Here is a tiny trained network, its code and every weight. The questions are about switching its units off for an input and a target symbol, where a switched-off unit gives its printed mean instead of its output.

import numpy as np


def w(rows, s, z=0):
    codes = np.array(rows[::2]) - 128.0
    scale = np.full(codes.shape[1], s)
    scale[-1] = z or s
    return codes * scale


def f(y):
    return np.maximum(y, 0)


def softmax(a):
    e = np.exp(a - a.max(-1, keepdims=True))
    return e / e.sum(-1, keepdims=True)


def log_softmax(a):
    a = a - a.max(-1, keepdims=True)
    return a - np.log(np.exp(a).sum(-1, keepdims=True))


def net(x, mask):
    ids = ['ΔΦαβηθξσψ'.index(c) for c in x.split()]
    T = len(ids)
    res = E[ids] + P[:T]
    r = res
    for j in range(2):
        rows = slice(2 * j, 2 * j + 2)
        q, k, v = (r @ M[0][rows].T for M in (Q, K, V))
        z = softmax(np.where(np.tri(T) > 0, q @ k.T / 2**0.5, -1e9)) @ v
        o = O[0][rows]
        res = res + np.where(mask[j], z, o[:, -1]) @ o[:, :-1]
    y = f(res @ A[0][:, :-1].T + A[0][:, -1])
    res = res + np.where(mask[2:6], y, B[0][:, -1]) @ B[0][:, :-1]
    return log_softmax(res[-1] @ U[:, :-1].T + U[:, -1])


Q, K, V, O, A, B = {}, {}, {}, {}, {}, {}
E = w([
[195,166,241,139],'Δ',
[155,158,78,164],'Φ',
[77,66,97,153],'α',
[83,90,115,180],'β',
[73,108,99,209],'η',
[220,208,2,131],'θ',
[220,166,232,86],'ξ',
[51,116,28,250],'σ',
[191,126,176,60],'ψ',
],0.012)
P = w([
[35,160,161,25],'0',
[188,164,66,183],'1',
[114,245,224,106],'2',
[217,172,69,176],'3',
[142,250,242,98],'4',
[219,172,57,182],'5',
],0.011)
Q[0] = w([
[25,33,210,51],'h1',
[151,113,130,134],'h1',
[110,20,226,144],'h2',
[2,47,123,207],'h2',
],0.0071)
K[0] = w([
[216,182,155,254],'h1',
[129,181,22,70],'h1',
[80,72,174,166],'h2',
[40,95,144,208],'h2',
],0.0076)
V[0] = w([
[69,163,39,159],'h1',
[58,134,163,254],'h1',
[85,198,103,143],'h2',
[99,53,144,230],'h2',
],0.0085)
O[0] = w([
[103,40,151,71,149],'h1',
[88,106,9,2,118],'h1',
[77,46,216,94,213],'h2',
[247,222,118,114,2],'h2',
],0.0097,0.0039)
A[0] = w([
[182,123,208,103,255],'n1',
[113,42,178,187,195],'n2',
[18,241,117,2,23],'n3',
[113,58,132,184,195],'n4',
],0.0078,0.0021)
B[0] = w([
[89,59,2,95,234],'n1',
[84,194,203,105,239],'n2',
[134,180,243,201,255],'n3',
[167,139,100,85,208],'n4',
],0.0072,0.0049)
U = w([
[135,171,65,119,64],'Δ',
[156,172,149,124,250],'Φ',
[103,97,49,64,81],'α',
[103,73,41,1,124],'β',
[210,119,158,157,1],'η',
[105,64,54,122,126],'θ',
[140,63,103,127,86],'ξ',
[2,107,166,147,151],'σ',
[133,43,100,139,159],'ψ',
],0.0072,0.0026)

Each question gives the input, a string of symbols that net reads in full, and the target symbol t.
The units are the heads (2 rows each of Q, K, V and O) and the neurons (one row each of A and B). Each row of codes is followed by its name. A weight is (code - 128) times the scale printed after its matrix; where a second scale follows, it is the last column's (O, A, B and U).
mask holds one flag per unit, heads first, then neurons. A switched-off unit (its flag False) gives its mean, the last column of its rows in O or B, instead of its output. The means were averaged over made-up inputs and are rounded, as every weight is.
A unit's drop is (log p(t) with every unit on - log p(t) with that unit switched off) / (log p(t) with every unit on - log p(t) with every unit switched off).
most important unit: the unit with the biggest drop
k most important neurons: the k neurons with the biggest drops, biggest first
which heads matter: for each layer, one digit per head in row order, 1 if its drop is at least 0.15 and else 0, layers parted by /
drop when u is switched off: that unit's drop, to one decimal
input ψ ξ ξ σ σ σ, target η: which heads matter : 11
input σ Δ ξ β, target β: which heads matter : 10
input θ Δ θ α Φ Φ, target σ: most important unit : h2
input σ η θ σ Δ, target σ: which heads matter : 01
input ξ Δ β η, target Φ: which heads matter : 10
input Δ σ ψ σ ξ, target σ: which heads matter : 01
input σ α ξ, target σ: 2 most important neurons : (n3 n4)
input σ σ ψ α θ α, target β: 2 most important neurons : (n3 n4)
input σ Φ ξ Φ, target β: drop when h1 is switched off : 0.9
input σ ψ σ θ Φ ψ, target β: drop when n3 is switched off : 0.1
input ξ η ξ σ, target Φ: drop when h1 is switched off : 0.6
input σ ψ β β Δ η, target β: drop when n3 is switched off : 0.1
